Below are the code and all the weights of a small trained network. Each question names an input and a class and asks about switching units off, where a switched-off unit gives its printed mean instead of its output.

import numpy as np


def w(rows, s, z=0):
    codes = np.array(rows[::2]) - 128.0
    scale = np.full(codes.shape[1], s)
    scale[-1] = z or s
    return codes * scale


def f(y):
    return y / 2 * (1 + np.tanh(0.7978845608 * (y + 0.044715 * y**3)))


def log_softmax(a):
    a = a - a.max(-1, keepdims=True)
    return a - np.log(np.exp(a).sum(-1, keepdims=True))


def net(x, mask):
    res = np.array(x, float).reshape(1, 4) / 4 @ E
    y = f(res @ A[0][:, :-1].T + A[0][:, -1])
    res = res + np.where(mask, y, B[0][:, -1]) @ B[0][:, :-1]
    return log_softmax(res[-1] @ U[:, :-1].T + U[:, -1])


A, B = {}, {}
E = w([
[49,115,143,48,48,129,47,161,48,104],'x0',
[196,118,150,187,15,120,116,113,174,248],'x1',
[42,209,208,113,144,87,84,113,187,86],'x2',
[112,129,254,157,159,248,136,27,135,146],'x3',
],0.0087)
A[0] = w([
[213,132,52,177,176,62,210,150,164,129,94],'neuron 0',
[101,91,74,52,166,120,134,180,50,29,152],'neuron 1',
[74,130,145,64,155,146,112,108,100,69,45],'neuron 2',
[138,214,120,156,111,6,109,156,228,142,78],'neuron 3',
[157,125,124,146,154,152,123,103,149,154,16],'neuron 4',
[33,213,188,128,144,121,110,101,182,102,172],'neuron 5',
[191,121,97,133,61,113,108,182,125,180,194],'neuron 6',
[174,124,94,131,177,97,167,166,162,141,68],'neuron 7',
[190,132,165,193,156,176,169,64,171,179,53],'neuron 8',
[129,79,174,147,35,172,67,106,95,195,53],'neuron 9',
[124,126,128,90,167,120,143,109,111,104,4],'neuron 10',
[176,117,153,188,144,160,154,49,171,154,83],'neuron 11',
[115,168,183,170,144,168,155,45,213,123,175],'neuron 12',
[155,119,88,161,166,99,139,134,134,140,37],'neuron 13',
[182,111,147,166,134,148,130,100,131,121,58],'neuron 14',
[180,85,85,162,2,76,111,175,167,193,227],'neuron 15',
],0.0085,0.0036)
B[0] = w([
[183,147,218,220,128,147,151,112,219,144,195],'neuron 0',
[69,97,86,97,206,97,61,193,118,30,236],'neuron 1',
[87,126,144,73,83,103,87,125,82,128,182],'neuron 2',
[123,221,214,91,76,2,47,129,135,88,191],'neuron 3',
[117,101,89,114,142,163,142,135,110,113,138],'neuron 4',
[77,132,196,125,180,121,65,113,169,83,211],'neuron 5',
[104,132,175,69,105,147,143,31,81,191,205],'neuron 6',
[172,149,173,172,123,149,130,128,174,143,155],'neuron 7',
[111,53,88,156,200,230,169,93,129,139,200],'neuron 8',
[158,211,202,110,86,51,114,77,168,147,194],'neuron 9',
[132,135,109,118,108,78,106,156,122,129,136],'neuron 10',
[98,101,117,156,165,182,161,72,112,137,189],'neuron 11',
[69,98,147,142,175,195,132,45,112,106,206],'neuron 12',
[123,128,158,171,117,136,141,124,168,151,141],'neuron 13',
[125,113,108,140,159,134,151,123,140,139,147],'neuron 14',
[90,151,146,36,80,135,132,23,35,191,249],'neuron 15',
],0.0077,0.013)
U = w([
[147,104,124,162,153,186,179,109,137,145,117],'0',
[173,133,100,169,158,93,121,203,167,76,102],'1',
[110,98,3,90,127,118,119,164,72,109,1],'2',
[87,137,156,114,139,117,80,117,128,96,247],'3',
[167,150,148,122,52,108,139,106,121,166,117],'4',
],0.013,0.0041)

Each question gives the input, the list of numbers given to net, and the class t.
The units are the neurons (one row each of A and B). Each row of codes is followed by its name. A weight is (code - 128) times the scale printed after its matrix; where a second scale follows, it is the last column's (A, B and U).
mask holds one flag per neuron, in row order. A switched-off neuron (its flag False) gives its mean, the last column of its row in B, instead of its output. The means were averaged over made-up inputs and are rounded, as every weight is.
A unit's drop is (log p(t) with every unit on - log p(t) with that unit switched off) / (log p(t) with every unit on - log p(t) with every unit switched off).
The circuit of an input: a set's keep is (log p(t) with only the set's units on - log p(t) with every unit switched off) / (log p(t) with every unit on - log p(t) with every unit switched off). Starting from the 12 units with the biggest drops (on a tie, the unit counted first), units are removed one at a time, each time the one whose removal leaves the highest keep (on an exact tie, the one counted first), for as long as the keep stays at least 0.8.
units of the circuit, in order: the units of the circuit, biggest drop first
unit that matters most: the unit with the biggest drop
top k neurons: the k neurons with the biggest drops, biggest first
drop when u is switched off: that unit's drop, to one decimal
input [1,2,2,5], class 0: units of the circuit, in order	[neuron 3; neuron 1]
input [-4,-1,-2,-4], class 4: unit that matters most	neuron 8
input [-4,-1,-7,-6], class 4: top 2 neurons	[neuron 8; neuron 15]
input [7,3,-6,-6], class 4: top 4 neurons	[neuron 6; neuron 15; neuron 9; neuron 8]
input [6,-7,4,-6], class 2: units of the circuit, in order	[neuron 1; neuron 0]
input [2,4,3,7], class 0: units of the circuit, in order	[neuron 3; neuron 8]
input [1,-8,-4,-8], class 1: units of the circuit, in order	[neuron 0; neuron 15]
input [2,8,-2,6], class 0: top 2 neurons	[neuron 8; neuron 11]
input [8,7,1,6], class 4: top 2 neurons	[neuron 9; neuron 1]
input [-6,8,8,5], class 0: top 3 neurons	[neuron 8; neuron 11; neuron 1]
input [-2,-3,-8,-6], class 0: top 2 neurons	[neuron 0; neuron 3]
input [0,-7,-1,-7], class 1: top 2 neurons	[neuron 15; neuron 0]
input [6,-5,5,-8], class 2: top 3 neurons	[neuron 1; neuron 0; neuron 9]
input [-1,-6,-6,-8], class 1: unit that matters most	neuron 0
input [7,4,2,3], class 4: top 2 neurons	[neuron 1; neuron 9]
input [0,-5,2,-7], class 1: drop when neuron 15 is switched off	0.3
input [7,3,0,-4], class 4: drop when neuron 15 is switched off	0.1
input [-8,-5,8,7], class 0: drop when neuron 10 is switched off	0.0
input [0,-2,0,0], class 2: drop when neuron 9 is switched off	0.2
input [-3,-6,1,-4], class 1: top neuron	[neuron 15]
